Below is a small trained network, with its code and all its weights. Each question gives an input and a target symbol and asks what happens when units are switched off, that is, made to give their printed mean instead of their output.

import numpy as np


def w(rows, s, z=0):
    codes = np.array(rows[::2]) - 128.0
    scale = np.full(codes.shape[1], s)
    scale[-1] = z or s
    return codes * scale


def f(y):
    return np.maximum(y, 0)


def softmax(a):
    e = np.exp(a - a.max(-1, keepdims=True))
    return e / e.sum(-1, keepdims=True)


def log_softmax(a):
    a = a - a.max(-1, keepdims=True)
    return a - np.log(np.exp(a).sum(-1, keepdims=True))


def net(x, mask):
    ids = ['βεζηθλπστφ'.index(c) for c in x.split()]
    T = len(ids)
    res = E[ids] + P[:T]
    q, k, v = (res @ M[0].T for M in (Q, K, V))
    z = softmax(np.where(np.tri(T) > 0, q @ k.T / 2**0.5, -1e9)) @ v
    res = res + np.where(mask[0], z, O[0][:, -1]) @ O[0][:, :-1]
    y = f(res @ A[0][:, :-1].T + A[0][:, -1])
    res = res + np.where(mask[1:17], y, B[0][:, -1]) @ B[0][:, :-1]
    return log_softmax(res[-1] @ U[:, :-1].T + U[:, -1])


Q, K, V, O, A, B = {}, {}, {}, {}, {}, {}
E = w([
[61,125,125],'β',
[77,112,133],'ε',
[113,78,108],'ζ',
[202,94,137],'η',
[96,72,147],'θ',
[122,133,117],'λ',
[153,105,123],'π',
[62,102,147],'σ',
[238,44,146],'τ',
[8,88,171],'φ',
],0.012)
P = w([
[117,168,215],'0',
[92,123,39],'1',
[148,117,94],'2',
[91,94,239],'3',
[112,105,40],'4',
[161,121,106],'5',
[82,85,250],'6',
],0.021)
Q[0] = w([
[255,105,39],'H0',
[83,36,122],'H0',
],0.0099)
K[0] = w([
[151,2,95],'H0',
[182,165,224],'H0',
],0.0089)
V[0] = w([
[4,251,79],'H0',
[195,213,79],'H0',
],0.014)
O[0] = w([
[195,4,145,78],'H0',
[224,192,161,2],'H0',
],0.019,0.0067)
A[0] = w([
[176,145,203,150],'N0',
[150,93,44,91],'N1',
[104,192,196,53],'N2',
[64,141,166,79],'N3',
[64,99,152,140],'N4',
[190,173,165,158],'N5',
[183,165,226,3],'N6',
[80,84,162,95],'N7',
[85,128,164,19],'N8',
[122,84,244,92],'N9',
[113,82,136,164],'N10',
[82,167,82,98],'N11',
[210,133,231,120],'N12',
[152,134,254,111],'N13',
[129,111,239,76],'N14',
[84,99,159,40],'N15',
],0.014,0.011)
B[0] = w([
[106,213,103,138],'N0',
[38,189,170,170],'N1',
[185,53,132,178],'N2',
[118,179,141,205],'N3',
[184,112,178,251],'N4',
[114,162,178,142],'N5',
[155,8,156,129],'N6',
[184,139,166,226],'N7',
[147,173,66,159],'N8',
[72,161,72,213],'N9',
[164,174,94,218],'N10',
[171,72,132,218],'N11',
[149,165,12,140],'N12',
[85,26,188,158],'N13',
[71,107,137,178],'N14',
[156,154,67,186],'N15',
],0.011,0.021)
U = w([
[117,76,125,106],'β',
[127,53,90,61],'ε',
[166,150,150,2],'ζ',
[97,237,107,43],'η',
[118,94,180,77],'θ',
[35,160,169,231],'λ',
[9,156,50,182],'π',
[82,213,116,215],'σ',
[145,167,8,85],'τ',
[129,110,108,220],'φ',
],0.012,0.0054)

Each question gives the input, a string of symbols that net reads in full, and the target symbol t.
The units are the heads (2 rows each of Q, K, V and O) and the neurons (one row each of A and B). Each row of codes is followed by its name. A weight is (code - 128) times the scale printed after its matrix; where a second scale follows, it is the last column's (O, A, B and U).
mask holds one flag per unit, heads first, then neurons. A switched-off unit (its flag False) gives its mean, the last column of its rows in O or B, instead of its output. The means were averaged over made-up inputs and are rounded, as every weight is.
A unit's drop is (log p(t) with every unit on - log p(t) with that unit switched off) / (log p(t) with every unit on - log p(t) with every unit switched off).
The circuit of an input: a set's keep is (log p(t) with only the set's units on - log p(t) with every unit switched off) / (log p(t) with every unit on - log p(t) with every unit switched off). Starting from the 12 units with the biggest drops (on a tie, the unit counted first), units are removed one at a time, each time the one whose removal leaves the highest keep (on an exact tie, the one counted first), for as long as the keep stays at least 0.8.
circuit, biggest first: the units of the circuit, biggest drop first
most important unit: the unit with the biggest drop
k most important neurons: the k neurons with the biggest drops, biggest first
drop when u is switched off: that unit's drop, to one decimal
input π φ τ τ, target λ: most important unit : N11
input λ ζ π η, target π: circuit, biggest first : N9; H0; N12; N14
input φ η ε π, target τ: circuit, biggest first : H0; N9; N10; N15
input η π π σ, target θ: 2 most important neurons : N2; N13
input λ ε η, target σ: circuit, biggest first : H0; N10
input φ λ π π β λ τ, target τ: circuit, biggest first : H0; N9; N15; N10
input λ η λ, target η: circuit, biggest first : H0; N11
input π β π η τ η, target ζ: circuit, biggest first : N2; H0; N11; N9
input π π λ π λ β τ, target λ: 4 most important neurons : N13; N11; N9; N14
input λ π ζ, target π: 3 most important neurons : N4; N7; N11
input τ ζ π ε, target ζ: 3 most important neurons : N2; N11; N3
input φ τ π λ π, target π: 4 most important neurons : N4; N7; N10; N2
input λ λ ζ θ λ π β, target π: circuit, biggest first : N9; H0; N12
input τ π θ ε ζ σ λ, target ζ: 4 most important neurons : N2; N11; N4; N3
input β π π λ, target ε: circuit, biggest first : H0
input β π π π, target ε: 2 most important neurons : N13; N7
input σ π η π π, target π: 3 most important neurons : N7; N4; N10
input β β π λ λ π φ, target ε: 3 most important neurons : N13; N4; N7
input τ π λ λ, target ζ: 3 most important neurons : N2; N11; N3
input β π π, target σ: most important neuron : N11
input π π ζ, target π: 3 most important neurons : N4; N7; N2
input β θ λ λ π θ σ, target ε: 3 most important neurons : N13; N7; N4
input λ β ε θ η τ, target ζ: 3 most important neurons : N2; N11; N9
input λ ζ τ λ, target π: 3 most important neurons : N9; N12; N11
input φ π η θ, target τ: drop when N9 is switched off : 0.8
input φ τ ζ π β ζ β, target τ: drop when N10 is switched off : 0.4
input π η η, target η: circuit, biggest first : H0
input τ τ τ φ, target ζ: drop when N2 is switched off : 1.2
input ζ η σ σ τ λ β, target σ: drop when N4 is switched off : 0.2
